[-0.3, -15.3, -57.3, -23.7, 5.6, -11.4] --> -0.3, -11.4
[52.8, 11.1, -59.8, 61.1, -17.9, -11.8] --> 52.8, -11.8
[-47.0, 36.5, 5.0, -27.7] --> -47.0, -27.7
[38.6, 49.2, 4.6, -12.4, -0.8] --> 38.6, -0.8
[[9.6, 43.2, 47.5, 10.5], [-47.1, -11.9, -32.4, 14.8]] --> 9.6, 14.8
[-8.1, -13.7, -20.7, 53.6, -13.1] --> -8.1, -13.1
[14.8, -0.9, 7.2, -2.4, -49.3, 18.8] --> 14.8, 18.8
[-18.7, 56.1, -40.7, -35.6, 28.4] --> -18.7, 28.4
[[-9.9, 45.1, 50.4, -51.9, -60.4], [19.8, -51.9, -50.1, 41.5, 58.1], [-2.0, -41.8, -41.9, 28.0, 45.0]] --> -9.9, 45.0
---
[[381 764 490 296]
 [299 638 294 171]
 [109 656 614 233]]	638

[17 26 14 87 66 13 36]	36

[[6642 6239 7104 4738]
 [6120 7531 2422 6591]
 [5801 3366 5283 7962]]	7104

[934 328 802 420 221 621]	621

[ 526 -668    7  379  148]	148

[7935 8442 7679 4024 8977 1786 5009]	7935

[   3  988  954 -816   19]	19
---
[29, 200, 131, 121] Out: 200, 29
[135, 194, 127, 833, 420] Out: 833, 127
[[61, 72, 7, 44, 96], [83, 84, 24, 98, 85], [94, 63, 71, 91, 95]] Out: 98, 7
[[-9, -16, -28, -25, -12], [-35, -15, 39, -21, 5]] Out: 39, -35
[[204, 444, 572, 280], [841, 275, 326, 745], [210, 460, 531, 339]] Out: 841, 204
[51, 63, 53, 98, 55, 11] Out: 98, 11
[[606, 524, 701, 655, 504], [554, 533, 728, 482, 636], [602, 759, 609, 198, 621]] Out: 759, 198
[[367, 573, 696, 676, 803, 219, 835], [369, 548, 645, 688, 767, 191, 815]] Out: 835, 191
[[44, 20, 20, 66, 72], [75, 52, 52, 3, 34]] Out: 75, 3
[[65, 55, 51, 74, 43, 55, 43], [28, 92, 95, 22, 93, 49, 62]] Out: 95, 22
---
53.5	8.9	-19.0	6.6	-23.1
-7.5	-17.7	-0.4	-16.6	22.1
38.6	8.2	29.4	23.6	-13.8
→ -23.1, 38.6

-25.6	50.1	-18.6	-20.4	33.5	-15.9	15.8 → 15.8, -25.6

7.9	8.2	-7.2	-44.5	7.4
0.8	-13.3	5.4	-22.5	4.6
-2.5	12.5	-5.0	33.4	-3.8
→ 7.4, -2.5

-10.7	49.3	15.9	3.5	-8.1	1.6	20.5 → 20.5, -10.7

-7.3	2.0	-55.0	-5.6
-25.8	29.9	-51.5	-4.8
-23.8	28.4	-45.2	-5.6
→ -5.6, -23.8

39.7	54.3	-28.9	35.8 → 35.8, 39.7

-23.3	-48.4	13.8	-43.6	17.8	-41.9	12.5 → 12.5, -23.3

53.5	45.0	2.7	6.6
31.6	45.0	27.4	0.0
31.6	45.0	18.7	6.5
→ 6.6, 31.6

-60.5	59.5	-50.8	-48.0	-42.0 → -42.0, -60.5
---
((-1.67, -0.24, -1.45, -1.76, 0.37), (0.56, 0.69, 1.11, 1.49, 0.40)) -> 0.69
((-3.47, 6.86, -1.28, 18.82), (-7.52, -8.44, -15.68, 5.39)) -> -8.44
((0.45, -1.42, 0.84, 1.33, 0.87, 2.02), (0.04, -0.62, 0.19, 0.77, 0.42, 0.29)) -> -0.62
((1.034, 0.222, 1.489, -1.195, 0.969, -0.577), (0.657, 0.632, -0.165, 1.473, -0.877, 2.242)) -> 0.632
((109.9, 175.2, 186.7, 202.7, -134.4, -146.5), (83.3, 141.2, 131.2, 133.6, -91.0, -97.7)) -> 141.2
((0.14, -0.09, -0.10, 0.15, -0.11, -0.01), (-0.09, -0.02, 0.07, 0.00, -0.02, 0.04)) -> -0.02
((0.02, -0.04, -0.09, 0.09, 0.03), (0.04, -0.13, -0.03, -0.04, 0.17)) -> -0.13
---
[[-35.7 -34.6  47.2   1.1 -18.9 -25.1  49.5]
 [-37.4 -38.5  54.3  -1.2 -19.1 -29.6  57.2]] Out: 49.5

[[-10.1 -28.0   6.6  -0.6 -12.2   7.9  -4.9]
 [ 26.1  -9.4 -19.4   2.5  13.3   4.8  -2.3]
 [ 15.8  -2.5  -5.4  -4.5  26.8  46.8 -25.6]] Out: -2.3

[[-28.7 -54.1 -39.9  42.3]
 [ 32.6  59.6 -38.8  33.3]] Out: 42.3

[[  2.4 -52.6  -2.4   3.9 -61.9  -5.9   1.4]
 [ -0.3 -35.1  -2.5   1.5  20.3  12.7  -2.0]] Out: 1.4

[[ 14.4  20.0  35.2 -14.1  17.6 -44.4]
 [ 38.3 -38.0 -62.5  21.3 -33.6   9.1]
 [ 23.6  -1.1 -59.1   2.1 -52.1 -21.8]] Out: 9.1

[[-10.7 -27.4   8.1  -3.5  -4.2  24.3]
 [-55.4 -20.3  18.1  31.0   3.6 -22.0]
 [-22.8  23.7   8.8 -33.8   0.0   0.4]] Out: -22.0

[[ 39.8  46.2  20.5  31.9  38.8  10.9 -42.8]
 [ 12.1 -22.3  45.6  11.2 -21.9 -34.5  37.9]
 [ 19.5 -32.0 -59.8 -22.8   9.4   2.3 -40.1]] Out: 37.9

[[ 37.8 -19.7  47.8  40.8 -32.2 -15.1  20.8]
 [ 10.8 -24.9   2.2  11.4 -33.3 -23.8 -21.3]
 [  0.7 -18.5  -2.8 -23.6 -11.9  -7.2  13.4]] Out: -21.3

[[ 10.1 -37.3 -13.0 -11.6 -46.9 -11.3 -14.2]
 [  7.6 -24.8  12.3 -44.9  21.6  19.7  15.6]] Out: -14.2
---
[[19.9, 8.1, -10.9, 6.5], [-58.3, 13.6, 18.1, 7.8]] value 19.9, 18.1
[[-21.6, 15.3, -18.7, 47.1, -39.8, 4.6], [-31.6, 41.2, -15.3, 6.5, 10.3, -27.7]] value 47.1, 41.2
[[11.8, -8.0, -35.2, -6.2], [-0.5, -30.0, -1.3, -3.4], [45.1, -3.2, -1.2, -14.7]] value 45.1, 11.8
[[-21.4, -25.0, -18.0, -42.0], [-22.1, -26.0, -18.4, -40.3], [-22.7, -17.5, -11.8, -49.5]] value -11.8, -17.5
[24.0, 7.5, 0.0, -14.4, -11.8, -46.9, -34.7] value 24.0, 7.5
[-18.3, -12.9, -45.5, 0.7] value 0.7, -12.9
[[-44.5, -44.8, -20.0, 61.4, -35.7], [46.1, -8.9, -26.0, -18.5, 50.0], [13.7, -35.2, -27.0, -8.4, -49.6]] value 61.4, 50.0
---
[[-1, 13, 25, -37, 12], [-9, 39, 38, 28, 17]] gives 38
[131, 21, 220, 100] gives 220
[-11, -34, -24, 42] gives -24
[[5389, 8780, 6536, 8639], [2271, 4416, 7379, 6480]] gives 7379
[[168, 158, 171, 197, 180, 133, 107], [73, 39, 35, 51, 78, 81, 50], [117, 104, 67, 25, 29, 59, 61]] gives 67
[597, -715, -173, -352, 282] gives -173
[[7531, 7155, 4009, 5755, 8946, 6483], [6201, 6029, 2261, 6373, 7631, 9172]] gives 2261
---
[44.2 60.0  8.1 21.4] 21.4

[[ -1.1   1.4  -3.4   3.1   4.1]
 [ -6.8 -14.0  10.7 -28.9  -6.4]
 [  9.7  35.4  -6.8  52.2   9.5]] 10.7

[ -0.9  32.3 -42.0 -10.4  10.8  47.2] 10.8

[-11.2 -35.3 -20.1  16.8 -15.6 -31.3  49.9] -11.2

[-55.4   9.7 -12.1  51.0  17.1  36.7 -46.8] 17.1

[[ -4.2 -20.0  20.4 -46.1  13.9]
 [ 13.2 -47.2  33.3 -11.7 -15.7]
 [ -0.9 -15.8  31.7 -26.6  30.2]] 30.2

[-13.8  45.6  -4.8  14.0  14.9 -49.0] 14.0

[60.4 12.0 41.3 14.0] 14.0
---
[-14.1  -1.2   4.6  10.3 -30.0  62.4]
62.4, -30.0

[ 16.5  -6.0  43.9   4.0  25.2  -7.7 -49.4]
43.9, -49.4

[ 45.6 -21.8  -1.6   0.7  33.9  -7.6]
45.6, -21.8

[ -1.4  -5.1  39.0 -13.2 -49.6  35.2]
39.0, -49.6

[[ 41.4  17.2 -28.4 -25.4  24.2]
 [-53.6 -23.4  30.0 -18.2  -9.7]
 [ 56.0   3.0 -18.9 -14.2  54.0]]
56.0, -53.6

[[ -0.4  26.4   2.6   0.6  25.0   5.1]
 [ 18.4 -28.0 -15.5 -16.9  59.1  -0.6]
 [-20.0   4.4   3.6   7.3  11.1  -2.8]]
59.1, -28.0

[59.0 45.9  2.9  0.7]
59.0, 0.7

[[  2.3  31.4 -46.3 -25.5  40.9 -24.6]
 [-13.8   7.9  21.5  37.6 -21.8  17.1]]
40.9, -46.3

[-50.0 -21.6  40.3   2.3 -36.1]
40.3, -50.0
---
[[-54.5   8.9  33.4 -12.4  17.3]
 [-47.0  28.8 -32.7 -10.6 -12.4]] Answer: 28.8

[[ 51.4  19.2  -4.8 -62.2]
 [ -3.1 -27.8   0.1  40.6]
 [  5.0  26.9  45.6 -49.2]] Answer: -27.8

[[ 23.7  21.0  15.2 -31.8]
 [-10.3  34.0 -22.9 -53.8]] Answer: 34.0

[[-45.6   5.2  -4.2 -21.2  54.9  14.3]
 [ -9.0   7.7   2.5 -11.9  23.0  -6.3]] Answer: 7.7

[[ 49.3  24.9  -0.7  35.7]
 [-33.7 -13.3   1.6 -29.6]] Answer: -13.3

[[-13.1  56.3  30.7  -5.1  17.7 -16.8]
 [ 32.1 -37.3   3.1  35.8  17.6  -1.3]] Answer: -37.3
